Below are the code and all the weights of a small trained network. Each question names an input and a class and asks about switching units off, where a switched-off unit gives its printed mean instead of its output.

import numpy as np


def w(rows, s, z=0):
    codes = np.array(rows[::2]) - 128.0
    scale = np.full(codes.shape[1], s)
    scale[-1] = z or s
    return codes * scale


def f(y):
    return y / 2 * (1 + np.tanh(0.7978845608 * (y + 0.044715 * y**3)))


def log_softmax(a):
    a = a - a.max(-1, keepdims=True)
    return a - np.log(np.exp(a).sum(-1, keepdims=True))


def net(x, mask):
    res = np.array(x, float).reshape(1, 7) / 4 @ E
    y = f(res @ A[0][:, :-1].T + A[0][:, -1])
    res = res + np.where(mask, y, B[0][:, -1]) @ B[0][:, :-1]
    return log_softmax(res[-1] @ U[:, :-1].T + U[:, -1])


A, B = {}, {}
E = w([
[93,72,166,159,128,238,199,85,110,167,242],'x0',
[129,124,193,227,118,93,244,130,113,103,76],'x1',
[150,142,75,153,151,110,112,164,149,80,163],'x2',
[192,255,193,152,203,134,182,53,146,62,153],'x3',
[191,93,196,84,147,179,121,174,226,144,108],'x4',
[149,137,127,146,118,151,102,112,143,150,86],'x5',
[124,121,101,120,126,147,69,130,138,161,108],'x6',
],0.0082)
A[0] = w([
[86,90,79,65,61,117,162,216,128,162,73,252],'n1',
[109,140,142,176,102,103,183,163,100,108,96,196],'n2',
[132,121,171,96,152,162,135,197,167,129,94,26],'n3',
[85,114,145,160,141,215,156,148,139,172,225,197],'n4',
[39,189,76,130,83,53,107,39,27,153,127,164],'n5',
[122,151,137,87,148,72,111,168,101,103,72,19],'n6',
[197,59,202,93,118,131,131,167,197,117,129,53],'n7',
[107,141,160,199,96,189,220,112,193,123,64,207],'n8',
[146,100,128,150,56,127,87,174,116,205,116,176],'n9',
[183,80,192,127,200,96,98,158,152,172,157,46],'n10',
[181,165,182,103,254,108,101,44,128,122,116,106],'n11',
],0.0084,0.0022)
B[0] = w([
[104,122,148,149,122,74,109,186,78,116,167,230],'n1',
[141,101,109,106,175,81,114,132,118,173,126,184],'n2',
[122,130,52,131,92,173,154,68,95,169,71,155],'n3',
[76,93,155,99,76,104,98,169,107,113,2,234],'n4',
[185,160,27,115,135,152,102,133,118,197,88,255],'n5',
[59,87,118,121,102,172,97,54,69,58,63,175],'n6',
[79,100,80,71,125,150,198,79,125,185,210,184],'n7',
[44,124,119,18,138,92,96,144,115,125,181,209],'n8',
[149,182,159,166,131,136,130,152,82,132,148,193],'n9',
[85,67,118,50,98,88,193,93,137,147,166,152],'n10',
[155,134,137,186,62,77,78,139,85,126,170,221],'n11',
],0.0085,0.0092)
U = w([
[119,116,39,144,91,139,193,79,141,161,130,97],'0',
[51,97,132,144,80,162,107,83,118,2,26,72],'1',
[118,182,129,130,81,115,158,165,147,139,119,228],'2',
[130,130,172,195,82,103,106,133,93,129,201,62],'3',
[105,142,132,130,140,118,115,142,161,131,110,220],'4',
[112,98,150,128,212,97,87,119,148,160,126,144],'5',
[183,135,148,100,129,163,173,164,70,89,119,172],'6',
[196,136,180,174,179,206,190,147,188,117,78,1],'7',
],0.0086,0.0041)

Each question gives the input, the list of numbers given to net, and the class t.
The units are the neurons (one row each of A and B). Each row of codes is followed by its name. A weight is (code - 128) times the scale printed after its matrix; where a second scale follows, it is the last column's (A, B and U).
mask holds one flag per neuron, in row order. A switched-off neuron (its flag False) gives its mean, the last column of its row in B, instead of its output. The means were averaged over made-up inputs and are rounded, as every weight is.
A unit's drop is (log p(t) with every unit on - log p(t) with that unit switched off) / (log p(t) with every unit on - log p(t) with every unit switched off).
The circuit of an input: a set's keep is (log p(t) with only the set's units on - log p(t) with every unit switched off) / (log p(t) with every unit on - log p(t) with every unit switched off). Starting from all 11 units, units are removed one at a time, each time the one whose removal leaves the highest keep (on an exact tie, the one counted first), for as long as the keep stays at least 0.8.
units of the circuit, in order: the units of the circuit, biggest drop first
most important unit: the unit with the biggest drop
k most important neurons: the k neurons with the biggest drops, biggest first
drop of u: that unit's drop, to one decimal
input [-1,-4,-2,-7,8,1,-3], class 0: 4 most important neurons -> n7; n3; n10; n11
input [3,-1,4,-3,8,-7,2], class 0: units of the circuit, in order -> n7
input [8,-5,2,-8,-4,7,-2], class 1: 2 most important neurons -> n4; n11
input [0,8,4,6,-3,1,2], class 5: units of the circuit, in order -> n2; n8
input [2,8,-7,-7,-7,8,3], class 2: 2 most important neurons -> n5; n9
input [-2,0,7,-7,2,-5,-7], class 3: 3 most important neurons -> n1; n5; n4
input [-3,1,2,0,8,-3,-4], class 0: units of the circuit, in order -> n7; n3
input [-7,-7,3,-4,6,7,7], class 1: 4 most important neurons -> n6; n5; n3; n2
input [8,4,4,7,5,2,7], class 1: 2 most important neurons -> n4; n5
input [7,4,-4,8,8,8,3], class 0: 4 most important neurons -> n7; n3; n10; n1
input [4,2,-6,8,7,-4,1], class 3: 3 most important neurons -> n11; n5; n6
input [-3,5,1,2,1,-4,-1], class 5: 3 most important neurons -> n2; n4; n8
input [-4,-6,-3,-2,-7,-4,2], class 0: 2 most important neurons -> n5; n4
input [7,3,2,7,-1,1,-6], class 1: most important unit -> n4
input [-5,7,0,3,4,6,-7], class 5: 3 most important neurons -> n2; n8; n4
input [4,4,3,6,7,7,-3], class 0: drop of n1 -> 0.2
input [-8,-2,8,-1,0,8,3], class 1: drop of n6 -> 0.9
input [4,-5,1,-3,6,2,-2], class 0: drop of n10 -> 0.3
